Below are the code and all the weights of a small trained network. Each question names an input and a class and asks about switching units off, where a switched-off unit gives its printed mean instead of its output.

import numpy as np


def w(rows, s, z=0):
    codes = np.array(rows[::2]) - 128.0
    scale = np.full(codes.shape[1], s)
    scale[-1] = z or s
    return codes * scale


def norm(h):
    return h / np.sqrt((h * h).mean(-1, keepdims=True) + 1e-5)


def f(y):
    return np.maximum(y, 0)


def log_softmax(a):
    a = a - a.max(-1, keepdims=True)
    return a - np.log(np.exp(a).sum(-1, keepdims=True))


def net(x, mask):
    res = np.array(x, float).reshape(1, 5) / 4 @ E
    u = 0
    for l in range(2):
        y = f(norm(res) @ A[l][:, :-1].T + A[l][:, -1])
        res = res + np.where(mask[u : u + 10], y, B[l][:, -1]) @ B[l][:, :-1]
        u += 10
    return log_softmax(norm(res)[-1] @ U[:, :-1].T + U[:, -1])


A, B = {}, {}
E = w([
[174,126,45,48,60,206,115],'x0',
[28,131,161,158,94,58,27],'x1',
[71,159,158,127,56,32,163],'x2',
[189,193,173,63,124,151,102],'x3',
[98,255,113,176,128,203,90],'x4',
],0.0081)
A[0] = w([
[172,112,38,117,130,168,215,169],'L0N0',
[105,175,165,139,158,143,135,218],'L0N1',
[91,113,176,107,127,177,168,182],'L0N2',
[89,161,148,136,120,170,66,90],'L0N3',
[184,103,248,44,154,70,172,207],'L0N4',
[153,162,155,138,228,153,126,122],'L0N5',
[110,118,164,119,76,133,176,171],'L0N6',
[105,142,161,109,128,171,130,48],'L0N7',
[217,153,154,98,152,106,119,235],'L0N8',
[135,137,137,205,206,174,113,247],'L0N9',
],0.011,0.0013)
B[0] = w([
[187,110,71,38,254,147,1,255],'L0N0',
[105,129,162,173,115,91,141,179],'L0N1',
[117,124,129,137,164,195,34,148],'L0N2',
[213,50,89,89,133,154,120,187],'L0N3',
[44,39,235,248,54,220,60,253],'L0N4',
[67,2,156,159,131,133,146,191],'L0N5',
[101,176,83,61,117,153,216,172],'L0N6',
[145,142,183,129,203,123,110,148],'L0N7',
[160,66,190,229,111,67,103,206],'L0N8',
[125,87,252,171,43,107,146,201],'L0N9',
],0.0063,0.0076)
A[1] = w([
[177,128,105,10,211,153,145,98],'L1N0',
[91,151,25,89,150,103,75,37],'L1N1',
[148,195,174,113,158,24,46,166],'L1N2',
[222,180,205,91,87,154,173,250],'L1N3',
[137,158,185,254,213,116,105,233],'L1N4',
[122,149,120,236,241,119,70,133],'L1N5',
[100,212,43,116,108,66,169,155],'L1N6',
[101,191,145,138,104,19,184,108],'L1N7',
[79,158,100,58,137,73,169,50],'L1N8',
[230,113,102,130,164,95,36,91],'L1N9',
],0.0083,0.0015)
B[1] = w([
[178,194,28,104,173,247,164,223],'L1N0',
[107,59,191,149,136,54,4,175],'L1N1',
[133,136,65,48,123,170,166,165],'L1N2',
[147,84,155,157,114,68,201,170],'L1N3',
[172,78,152,88,79,167,111,253],'L1N4',
[171,111,163,94,59,133,40,208],'L1N5',
[71,120,121,163,141,58,191,158],'L1N6',
[196,118,70,148,213,142,196,174],'L1N7',
[123,236,160,155,135,47,250,146],'L1N8',
[185,230,2,53,137,154,103,241],'L1N9',
],0.0077,0.0063)
U = w([
[98,237,97,162,140,49,226,3],'0',
[182,183,36,85,167,180,84,127],'1',
[121,79,245,194,69,112,102,209],'2',
],0.012,0.0031)

Each question gives the input, the list of numbers given to net, and the class t.
The units are the neurons (one row each of A and B). Each row of codes is followed by its name. A weight is (code - 128) times the scale printed after its matrix; where a second scale follows, it is the last column's (A, B and U).
mask holds one flag per neuron, layer by layer. A switched-off neuron (its flag False) gives its mean, the last column of its row in B, instead of its output. The means were averaged over made-up inputs and are rounded, as every weight is.
A unit's drop is (log p(t) with every unit on - log p(t) with that unit switched off) / (log p(t) with every unit on - log p(t) with every unit switched off).
most important unit: the unit with the biggest drop
k most important neurons: the k neurons with the biggest drops, biggest first
k most important neurons of layer l: the k neurons of layer l with the biggest drops, biggest first
drop of u: that unit's drop, to one decimal
input [-3,-8,0,7,-2], class 2: most important unit : L0N4
input [-6,-1,6,-6,7], class 0: 2 most important neurons of layer 0 : L0N0, L0N4
input [-4,-7,-8,7,8], class 2: 3 most important neurons of layer 0 : L0N9, L0N5, L0N8
input [0,-3,-1,-7,-8], class 1: 2 most important neurons : L0N0, L0N9
input [-1,-5,-3,5,1], class 2: 3 most important neurons of layer 0 : L0N8, L0N5, L0N9
input [-4,3,6,-2,7], class 0: 2 most important neurons of layer 1 : L1N7, L1N2
input [6,-3,8,-7,8], class 0: 4 most important neurons : L1N6, L0N4, L1N8, L1N9
input [1,2,-3,-1,7], class 2: 2 most important neurons : L0N0, L0N9
input [-1,-5,-7,7,-5], class 2: 3 most important neurons : L0N4, L0N8, L0N5
input [-4,-8,-3,-7,7], class 2: 2 most important neurons : L0N9, L0N5
input [-1,4,-3,6,4], class 2: 2 most important neurons : L0N0, L0N9
input [2,8,-1,0,1], class 1: 2 most important neurons : L0N4, L0N3
input [8,4,2,6,-6], class 2: 2 most important neurons of layer 0 : L0N0, L0N4
input [-7,-8,-8,3,-7], class 2: most important neuron : L0N4
input [-2,5,8,-5,4], class 0: drop of L1N1 : 0.0
input [-2,-4,1,-6,-2], class 1: drop of L0N0 : 1.4
input [0,5,-8,4,-3], class 2: drop of L0N0 : 0.3
